Below is a small trained network, with its code and all its weights. Each question gives an input and a class and asks what happens when units are switched off, that is, made to give their printed mean instead of their output.

import numpy as np


def w(rows, s, z=0):
    codes = np.array(rows[::2]) - 128.0
    scale = np.full(codes.shape[1], s)
    scale[-1] = z or s
    return codes * scale


def norm(h):
    return h / np.sqrt((h * h).mean(-1, keepdims=True) + 1e-5)


def f(y):
    return np.maximum(y, 0)


def log_softmax(a):
    a = a - a.max(-1, keepdims=True)
    return a - np.log(np.exp(a).sum(-1, keepdims=True))


def net(x, mask):
    res = np.array(x, float).reshape(1, 4) / 4 @ E
    u = 0
    for l in range(3):
        y = f(norm(res) @ A[l][:, :-1].T + A[l][:, -1])
        res = res + np.where(mask[u : u + 10], y, B[l][:, -1]) @ B[l][:, :-1]
        u += 10
    return log_softmax(norm(res)[-1] @ U[:, :-1].T + U[:, -1])


A, B = {}, {}
E = w([
[54,166,171,34,42,132],'x0',
[246,163,244,109,35,130],'x1',
[130,102,96,3,237,123],'x2',
[61,247,169,119,217,106],'x3',
],0.0035)
A[0] = w([
[137,135,156,87,54,135,59],'L0N1',
[124,189,164,115,180,127,30],'L0N2',
[100,113,97,72,170,125,53],'L0N3',
[93,150,141,106,119,126,146],'L0N4',
[109,123,119,32,197,135,3],'L0N5',
[81,141,113,135,124,113,81],'L0N6',
[136,44,76,134,119,128,105],'L0N7',
[8,148,103,152,118,125,27],'L0N8',
[131,149,123,128,138,134,102],'L0N9',
[153,101,99,193,164,133,15],'L0N10',
],0.015,0.0032)
B[0] = w([
[163,127,138,81,49,117,222],'L0N1',
[97,221,130,173,168,109,207],'L0N2',
[71,55,156,120,127,99,225],'L0N3',
[182,88,119,156,140,116,189],'L0N4',
[41,67,119,162,112,46,254],'L0N5',
[127,116,156,143,116,174,176],'L0N6',
[118,134,45,163,146,148,247],'L0N7',
[137,100,181,129,148,255,246],'L0N8',
[128,146,149,140,140,129,143],'L0N9',
[193,101,136,175,179,89,210],'L0N10',
],0.022,0.0066)
A[1] = w([
[113,132,152,107,127,163,107],'L1N1',
[116,144,80,95,128,140,133],'L1N2',
[112,249,96,118,150,109,107],'L1N3',
[176,190,211,35,22,81,39],'L1N4',
[130,119,152,79,169,205,67],'L1N5',
[142,129,56,60,41,129,63],'L1N6',
[67,104,99,48,157,113,5],'L1N7',
[129,145,117,97,124,139,118],'L1N8',
[223,108,76,104,160,104,42],'L1N9',
[134,134,147,97,117,219,88],'L1N10',
],0.013,0.0023)
B[1] = w([
[165,105,117,143,151,142,149],'L1N1',
[94,141,111,113,104,154,139],'L1N2',
[108,221,111,111,215,157,156],'L1N3',
[249,58,240,35,168,17,254],'L1N4',
[137,99,191,142,141,209,172],'L1N5',
[105,245,81,40,93,170,214],'L1N6',
[92,80,150,144,108,85,158],'L1N7',
[135,119,117,150,116,111,137],'L1N8',
[165,136,33,192,151,89,195],'L1N9',
[143,86,138,124,156,217,181],'L1N10',
],0.016,0.0075)
A[2] = w([
[35,69,185,105,177,23,55],'L2N1',
[94,212,9,58,51,174,36],'L2N2',
[107,154,154,141,51,180,133],'L2N3',
[107,86,157,85,86,154,96],'L2N4',
[145,149,148,162,82,77,137],'L2N5',
[93,249,153,131,173,95,56],'L2N6',
[160,174,193,109,42,96,45],'L2N7',
[130,115,142,120,140,250,12],'L2N8',
[133,145,167,75,69,94,8],'L2N9',
[24,88,128,140,52,84,12],'L2N10',
],0.012,0.0014)
B[2] = w([
[71,101,109,100,79,128,255],'L2N1',
[154,153,122,129,2,148,164],'L2N2',
[150,117,122,146,140,146,148],'L2N3',
[148,160,112,162,170,114,168],'L2N4',
[106,115,92,87,178,158,157],'L2N5',
[84,186,133,106,122,131,163],'L2N6',
[140,107,157,101,165,103,180],'L2N7',
[152,129,197,133,106,162,195],'L2N8',
[140,100,128,114,188,102,175],'L2N9',
[98,99,168,152,87,81,207],'L2N10',
],0.027,0.0088)
U = w([
[191,123,165,28,137,64,161],'0',
[73,251,139,126,180,113,123],'1',
[137,100,201,159,147,224,163],'2',
[158,167,72,102,25,140,113],'3',
[109,146,105,108,127,142,2],'4',
[176,116,43,207,181,95,141],'5',
[88,158,110,105,132,124,43],'6',
[13,53,137,140,98,73,165],'7',
],0.014,0.0093)

Each question gives the input, the list of numbers given to net, and the class t.
The units are the neurons (one row each of A and B). Each row of codes is followed by its name. A weight is (code - 128) times the scale printed after its matrix; where a second scale follows, it is the last column's (A, B and U).
mask holds one flag per neuron, layer by layer. A switched-off neuron (its flag False) gives its mean, the last column of its row in B, instead of its output. The means were averaged over made-up inputs and are rounded, as every weight is.
A unit's drop is (log p(t) with every unit on - log p(t) with that unit switched off) / (log p(t) with every unit on - log p(t) with every unit switched off).
The circuit of an input: a set's keep is (log p(t) with only the set's units on - log p(t) with every unit switched off) / (log p(t) with every unit on - log p(t) with every unit switched off). Starting from the 12 units with the biggest drops (on a tie, the unit counted first), units are removed one at a time, each time the one whose removal leaves the highest keep (on an exact tie, the one counted first), for as long as the keep stays at least 0.8.
circuit, biggest first: the units of the circuit, biggest drop first
k most important neurons: the k neurons with the biggest drops, biggest first
k most important neurons of layer l: the k neurons of layer l with the biggest drops, biggest first
drop when u is switched off: that unit's drop, to one decimal
input [2,2,-2,8], class 1: circuit, biggest first => [L0N2]
input [-5,6,-1,-7], class 3: 2 most important neurons => [L0N8, L2N2]
input [-6,0,2,5], class 1: circuit, biggest first => [L0N2, L2N6]
input [-5,-3,-7,1], class 5: 2 most important neurons => [L0N10, L1N9]
input [5,7,3,4], class 0: circuit, biggest first => [L0N1, L1N4]
input [-8,6,-3,4], class 5: 3 most important neurons of layer 0 => [L0N10, L0N5, L0N8]
input [-4,2,-8,-2], class 5: 2 most important neurons => [L0N8, L0N5]
input [1,7,-1,8], class 1: 3 most important neurons => [L0N2, L1N3, L2N6]
input [-5,4,-6,-2], class 5: 2 most important neurons => [L0N8, L0N5]
input [7,-2,1,3], class 2: 2 most important neurons => [L0N8, L0N6]
input [0,3,-4,-8], class 3: 2 most important neurons => [L0N7, L1N6]
input [6,-6,1,-2], class 2: 2 most important neurons of layer 0 => [L0N8, L0N6]
input [0,4,0,-6], class 0: 4 most important neurons => [L0N1, L1N4, L0N5, L0N8]
input [7,-7,1,2], class 2: circuit, biggest first => [L0N8]
input [0,5,4,5], class 1: 2 most important neurons of layer 0 => [L0N2, L0N3]
input [7,1,-4,-2], class 0: 2 most important neurons => [L1N4, L0N1]
input [-4,8,-6,-5], class 0: drop when L1N4 is switched off => 0.1
input [2,7,3,8], class 1: drop when L0N2 is switched off => 1.1
input [7,-6,-1,-7], class 2: drop when L2N9 is switched off => 0.0
input [2,3,-8,8], class 2: most important neuron => [L0N5]
